Below is a small trained network, with its code and all its weights. Each question gives an input and a class and asks what happens when units are switched off, that is, made to give their printed mean instead of their output.

import numpy as np


def w(rows, s, z=0):
    codes = np.array(rows[::2]) - 128.0
    scale = np.full(codes.shape[1], s)
    scale[-1] = z or s
    return codes * scale


def norm(h):
    return h / np.sqrt((h * h).mean(-1, keepdims=True) + 1e-5)


def f(y):
    return y / 2 * (1 + np.tanh(0.7978845608 * (y + 0.044715 * y**3)))


def log_softmax(a):
    a = a - a.max(-1, keepdims=True)
    return a - np.log(np.exp(a).sum(-1, keepdims=True))


def net(x, mask):
    res = np.array(x, float).reshape(1, 5) / 4 @ E
    u = 0
    for l in range(4):
        y = f(norm(res) @ A[l][:, :-1].T + A[l][:, -1])
        res = res + np.where(mask[u : u + 9], y, B[l][:, -1]) @ B[l][:, :-1]
        u += 9
    return log_softmax(norm(res)[-1] @ U[:, :-1].T + U[:, -1])


A, B = {}, {}
E = w([
[175,222,2,171,78,137,156,105,125,137],'x0',
[128,131,132,131,131,122,128,127,137,126],'x1',
[120,76,107,144,65,61,176,131,129,135],'x2',
[125,128,129,128,124,129,127,126,125,124],'x3',
[243,149,186,199,115,71,90,78,31,106],'x4',
],0.0019)
A[0] = w([
[105,74,73,124,64,89,221,151,148,143,93],'L0N0',
[95,173,6,83,101,179,183,172,197,191,21],'L0N1',
[2,47,155,63,171,162,144,141,220,108,158],'L0N2',
[113,133,122,128,157,114,131,121,149,86,94],'L0N3',
[169,182,84,196,118,104,121,65,102,69,2],'L0N4',
[115,120,123,151,145,128,137,77,125,141,108],'L0N5',
[135,149,143,144,105,122,110,121,118,122,124],'L0N6',
[167,32,145,138,99,29,153,94,111,110,157],'L0N7',
[90,151,115,109,157,134,118,100,176,79,98],'L0N8',
],0.003,0.0014)
B[0] = w([
[116,58,67,96,116,38,71,130,152,126,172],'L0N0',
[39,110,193,201,159,107,92,76,142,61,222],'L0N1',
[253,182,78,48,109,125,114,187,73,194,254],'L0N2',
[124,124,112,154,99,155,121,123,102,142,122],'L0N3',
[155,133,101,26,132,128,113,200,161,155,162],'L0N4',
[125,121,137,95,116,140,137,125,148,120,125],'L0N5',
[103,93,129,77,141,154,139,128,114,137,132],'L0N6',
[38,99,199,128,94,138,170,187,104,138,185],'L0N7',
[133,142,121,160,105,164,164,163,106,146,133],'L0N8',
],0.0028,0.0033)
A[1] = w([
[167,122,192,125,203,216,89,137,85,112,35],'L1N0',
[187,210,248,138,201,205,77,114,66,67,45],'L1N1',
[188,109,47,149,25,27,231,179,121,187,44],'L1N2',
[243,179,59,193,113,106,226,79,71,122,37],'L1N3',
[203,61,105,120,86,56,250,93,133,144,50],'L1N4',
[160,120,203,179,247,163,34,61,146,37,48],'L1N5',
[123,123,54,133,23,58,244,106,132,157,82],'L1N6',
[250,211,58,166,50,124,183,72,63,163,59],'L1N7',
[199,179,102,252,78,32,148,55,93,41,8],'L1N8',
],0.0021,0.0017)
B[1] = w([
[122,111,52,69,153,65,83,101,156,92,139],'L1N0',
[130,69,80,90,186,58,61,41,172,117,249],'L1N1',
[25,17,137,31,125,123,84,152,150,145,254],'L1N2',
[108,122,146,33,146,159,117,171,155,169,134],'L1N3',
[50,133,133,104,33,141,87,138,156,151,132],'L1N4',
[3,105,93,33,154,130,84,83,123,150,143],'L1N5',
[89,51,135,89,131,58,89,148,134,132,207],'L1N6',
[139,115,135,57,197,162,142,205,142,194,203],'L1N7',
[64,74,100,49,130,190,175,224,191,172,158],'L1N8',
],0.0022,0.00088)
A[2] = w([
[144,206,83,80,195,224,66,131,182,153,129],'L2N0',
[48,71,81,189,24,59,223,74,178,91,64],'L2N1',
[77,50,136,65,81,99,109,162,125,158,40],'L2N2',
[179,164,188,78,194,180,112,144,77,149,115],'L2N3',
[160,123,96,109,46,90,212,205,176,161,93],'L2N4',
[123,148,50,145,87,157,193,154,144,145,103],'L2N5',
[132,196,168,204,187,164,78,45,137,79,135],'L2N6',
[68,220,108,224,179,253,137,80,181,57,11],'L2N7',
[196,185,91,83,194,217,128,118,105,170,8],'L2N8',
],0.0031,0.0018)
B[2] = w([
[153,175,225,147,70,134,159,168,81,98,255],'L2N0',
[217,190,186,147,226,182,62,92,151,89,210],'L2N1',
[182,220,66,114,115,154,174,129,95,193,202],'L2N2',
[123,151,55,220,130,146,104,66,198,74,207],'L2N3',
[130,95,96,93,162,132,94,74,58,154,203],'L2N4',
[104,70,171,110,196,70,78,72,148,81,142],'L2N5',
[86,82,81,29,177,118,127,153,107,165,191],'L2N6',
[72,109,158,9,17,96,227,139,5,163,194],'L2N7',
[176,162,202,168,120,152,103,201,179,109,190],'L2N8',
],0.0029,0.0024)
A[3] = w([
[73,94,228,237,50,131,217,114,103,118,57],'L3N0',
[76,84,78,189,198,108,72,24,222,66,47],'L3N1',
[182,189,138,174,160,223,103,181,227,98,34],'L3N2',
[104,74,83,62,105,109,153,127,118,211,34],'L3N3',
[158,174,168,114,108,160,99,185,100,136,157],'L3N4',
[97,96,124,174,220,137,70,23,176,76,56],'L3N5',
[169,196,141,147,153,213,124,160,228,99,49],'L3N6',
[3,141,127,88,79,148,241,133,71,103,2],'L3N7',
[168,122,58,88,155,140,100,144,144,200,70],'L3N8',
],0.0045,0.003)
B[3] = w([
[205,113,191,237,253,75,183,60,118,59,172],'L3N0',
[47,55,80,97,72,28,15,21,230,63,238],'L3N1',
[93,219,159,221,213,189,68,162,196,184,226],'L3N2',
[185,130,43,129,129,199,137,169,144,159,214],'L3N3',
[69,109,64,144,137,125,114,97,167,138,252],'L3N4',
[76,80,22,56,29,68,113,126,190,118,232],'L3N5',
[139,165,138,213,211,151,69,145,178,171,199],'L3N6',
[77,217,209,106,70,202,151,94,109,62,208],'L3N7',
[146,82,187,128,92,138,207,155,72,119,193],'L3N8',
],0.0044,0.0027)
U = w([
[135,246,120,241,243,244,18,206,235,223,177],'0',
[19,15,16,27,32,9,13,6,237,31,162],'1',
[240,12,16,11,37,193,241,244,8,247,199],'2',
[241,16,254,242,239,13,240,38,10,43,4],'3',
[15,244,227,19,13,236,246,59,20,3,43],'4',
],0.0054,0.0024)

Each question gives the input, the list of numbers given to net, and the class t.
The units are the neurons (one row each of A and B). Each row of codes is followed by its name. A weight is (code - 128) times the scale printed after its matrix; where a second scale follows, it is the last column's (A, B and U).
mask holds one flag per neuron, layer by layer. A switched-off neuron (its flag False) gives its mean, the last column of its row in B, instead of its output. The means were averaged over made-up inputs and are rounded, as every weight is.
A unit's drop is (log p(t) with every unit on - log p(t) with that unit switched off) / (log p(t) with every unit on - log p(t) with every unit switched off).
The circuit of an input: a set's keep is (log p(t) with only the set's units on - log p(t) with every unit switched off) / (log p(t) with every unit on - log p(t) with every unit switched off). Starting from the 12 units with the biggest drops (on a tie, the unit counted first), units are removed one at a time, each time the one whose removal leaves the highest keep (on an exact tie, the one counted first), for as long as the keep stays at least 0.8.
circuit, biggest first: the units of the circuit, biggest drop first
unit that matters most: the unit with the biggest drop
top k neurons: the k neurons with the biggest drops, biggest first
top k neurons in layer l: the k neurons of layer l with the biggest drops, biggest first
drop of u: that unit's drop, to one decimal
input [-5,-6,0,0,7], class 1: circuit, biggest first	[L2N0, L0N2, L3N5]
input [1,-7,-2,-1,-6], class 4: circuit, biggest first	[L0N1, L2N7, L3N7]
input [8,7,-2,4,-1], class 4: unit that matters most	L0N2
input [-8,5,7,7,-1], class 2: top 2 neurons	[L0N2, L0N1]
input [-5,-3,5,-5,1], class 3: top 2 neurons	[L0N7, L3N0]
input [-4,-3,0,-3,0], class 0: top 3 neurons	[L0N2, L0N0, L0N1]
input [0,5,2,7,4], class 3: top 2 neurons	[L0N2, L0N7]
input [-7,-8,0,7,-6], class 0: top 3 neurons	[L2N7, L2N3, L2N6]
input [-7,1,1,2,1], class 3: top 2 neurons	[L2N1, L0N7]
input [-5,2,4,2,1], class 3: top 3 neurons	[L0N7, L3N0, L0N4]
input [0,3,7,-5,4], class 3: top 3 neurons	[L0N2, L0N7, L3N0]
input [-2,-1,6,-3,1], class 3: top 2 neurons	[L0N7, L0N2]
input [1,5,4,7,7], class 2: top 2 neurons in layer 0	[L0N1, L0N4]
input [6,-8,1,1,8], class 2: top 2 neurons	[L0N1, L2N1]
input [-3,-1,0,6,7], class 1: top 4 neurons	[L2N7, L2N0, L1N1, L0N2]
input [2,6,0,2,6], class 0: top 2 neurons	[L0N0, L2N3]
input [2,5,-3,5,-7], class 4: top 2 neurons	[L0N1, L2N7]
input [1,-3,-1,-4,6], class 0: unit that matters most	L0N1
input [5,-7,-3,-1,-1], class 4: drop of L0N2	0.2
input [-7,0,4,6,2], class 3: drop of L2N4	0.0
input [0,3,3,2,-5], class 2: drop of L0N2	1.7
